Below is a small trained network, with its code and all its weights. Each question gives an input and a class and asks what happens when units are switched off, that is, made to give their printed mean instead of their output.

import numpy as np


def w(rows, s, z=0):
    codes = np.array(rows[::2]) - 128.0
    scale = np.full(codes.shape[1], s)
    scale[-1] = z or s
    return codes * scale


def norm(h):
    return h / np.sqrt((h * h).mean(-1, keepdims=True) + 1e-5)


def f(y):
    return np.maximum(y, 0)


def log_softmax(a):
    a = a - a.max(-1, keepdims=True)
    return a - np.log(np.exp(a).sum(-1, keepdims=True))


def net(x, mask):
    res = np.array(x, float).reshape(1, 4) / 4 @ E
    u = 0
    for l in range(2):
        y = f(norm(res) @ A[l][:, :-1].T + A[l][:, -1])
        res = res + np.where(mask[u : u + 14], y, B[l][:, -1]) @ B[l][:, :-1]
        u += 14
    return log_softmax(norm(res)[-1] @ U[:, :-1].T + U[:, -1])


A, B = {}, {}
E = w([
[155,41,111,90],'x0',
[132,143,255,109],'x1',
[195,119,219,187],'x2',
[89,71,178,193],'x3',
],0.005)
A[0] = w([
[98,16,166,91,129],'L0N0',
[140,27,91,79,187],'L0N1',
[38,119,127,212,3],'L0N2',
[170,113,220,90,76],'L0N3',
[134,158,52,127,169],'L0N4',
[228,212,140,71,56],'L0N5',
[24,208,93,179,56],'L0N6',
[142,134,39,118,135],'L0N7',
[173,121,107,229,53],'L0N8',
[22,157,172,160,124],'L0N9',
[131,76,142,108,120],'L0N10',
[190,103,99,138,28],'L0N11',
[161,53,205,179,5],'L0N12',
[206,92,250,162,40],'L0N13',
],0.011,0.0026)
B[0] = w([
[254,134,133,73,199],'L0N0',
[156,184,141,205,216],'L0N1',
[161,187,169,147,176],'L0N2',
[121,161,83,93,209],'L0N3',
[97,120,135,43,206],'L0N4',
[61,196,235,62,209],'L0N5',
[193,42,158,94,202],'L0N6',
[86,177,17,116,209],'L0N7',
[60,100,127,136,175],'L0N8',
[253,131,195,201,197],'L0N9',
[229,126,137,146,161],'L0N10',
[66,106,189,175,155],'L0N11',
[112,19,82,129,209],'L0N12',
[79,76,90,98,253],'L0N13',
],0.0085,0.0068)
A[1] = w([
[185,165,172,77,161],'L1N0',
[156,130,115,243,152],'L1N1',
[128,99,71,71,209],'L1N2',
[122,114,139,233,9],'L1N3',
[137,172,111,79,95],'L1N4',
[91,186,31,166,3],'L1N5',
[98,28,142,150,195],'L1N6',
[118,211,105,109,178],'L1N7',
[11,192,166,67,9],'L1N8',
[172,192,98,133,37],'L1N9',
[54,170,166,111,140],'L1N10',
[101,163,69,154,43],'L1N11',
[109,98,206,132,88],'L1N12',
[151,87,120,163,71],'L1N13',
],0.012,0.0038)
B[1] = w([
[170,161,194,207,244],'L1N0',
[20,157,165,179,195],'L1N1',
[117,160,146,25,254],'L1N2',
[39,124,57,153,157],'L1N3',
[76,108,167,127,199],'L1N4',
[83,163,68,148,176],'L1N5',
[163,48,55,112,235],'L1N6',
[51,128,159,61,223],'L1N7',
[56,176,188,125,241],'L1N8',
[180,70,171,91,155],'L1N9',
[97,101,255,154,204],'L1N10',
[124,160,48,152,156],'L1N11',
[157,87,96,202,178],'L1N12',
[119,231,136,105,172],'L1N13',
],0.0086,0.0062)
U = w([
[207,39,77,70,188],'0',
[69,227,53,184,140],'1',
[236,170,211,200,253],'2',
[140,205,78,194,1],'3',
[114,130,109,130,4],'4',
[40,217,221,70,178],'5',
[53,39,79,248,129],'6',
[33,193,105,20,111],'7',
],0.011,0.0067)

Each question gives the input, the list of numbers given to net, and the class t.
The units are the neurons (one row each of A and B). Each row of codes is followed by its name. A weight is (code - 128) times the scale printed after its matrix; where a second scale follows, it is the last column's (A, B and U).
mask holds one flag per neuron, layer by layer. A switched-off neuron (its flag False) gives its mean, the last column of its row in B, instead of its output. The means were averaged over made-up inputs and are rounded, as every weight is.
A unit's drop is (log p(t) with every unit on - log p(t) with that unit switched off) / (log p(t) with every unit on - log p(t) with every unit switched off).
The circuit of an input: a set's keep is (log p(t) with only the set's units on - log p(t) with every unit switched off) / (log p(t) with every unit on - log p(t) with every unit switched off). Starting from the 12 units with the biggest drops (on a tie, the unit counted first), units are removed one at a time, each time the one whose removal leaves the highest keep (on an exact tie, the one counted first), for as long as the keep stays at least 0.8.
circuit, biggest first: the units of the circuit, biggest drop first
k most important neurons: the k neurons with the biggest drops, biggest first
top k neurons in layer l: the k neurons of layer l with the biggest drops, biggest first
drop of u: that unit's drop, to one decimal
input [-7,5,7,-1], class 6: top 4 neurons in layer 0	[L0N13; L0N0; L0N12; L0N7]
input [-4,1,-8,1], class 2: circuit, biggest first	[L0N9; L0N13; L1N0]
input [8,1,-2,4], class 2: circuit, biggest first	[L0N0; L0N1]
input [-2,7,-4,7], class 2: circuit, biggest first	[L0N9]
input [4,7,-2,1], class 0: 3 most important neurons	[L0N13; L0N12; L0N5]
input [-2,2,5,4], class 0: top 2 neurons in layer 0	[L0N13; L0N1]
input [-1,1,-1,6], class 2: 3 most important neurons	[L0N9; L0N2; L0N0]
input [4,7,5,-3], class 0: 2 most important neurons	[L0N12; L0N13]
input [1,-5,2,7], class 6: top 3 neurons in layer 0	[L0N12; L0N8; L0N7]
input [3,-5,4,6], class 6: top 3 neurons in layer 0	[L0N1; L0N4; L0N6]
input [2,4,-1,2], class 0: 2 most important neurons	[L0N12; L0N13]
input [2,-3,2,7], class 6: top 2 neurons in layer 1	[L1N1; L1N3]
input [-7,-5,6,-1], class 6: top 3 neurons in layer 0	[L0N8; L0N0; L0N6]
input [7,-7,2,0], class 1: 2 most important neurons	[L0N1; L0N5]
input [-3,-3,-8,6], class 2: top 4 neurons in layer 0	[L0N6; L0N9; L0N2; L0N13]
input [5,-8,0,7], class 1: top neuron in layer 0	[L0N1]
input [-3,3,6,8], class 0: top 3 neurons in layer 0	[L0N13; L0N12; L0N1]
input [7,-8,-1,-5], class 1: top 2 neurons in layer 1	[L1N5; L1N11]
input [4,-5,0,1], class 1: drop of L0N5	0.2
input [3,2,-3,0], class 2: drop of L0N0	0.1
input [4,-8,8,0], class 6: most important neuron	[L0N11]
input [-4,2,0,5], class 6: drop of L0N9	-0.1
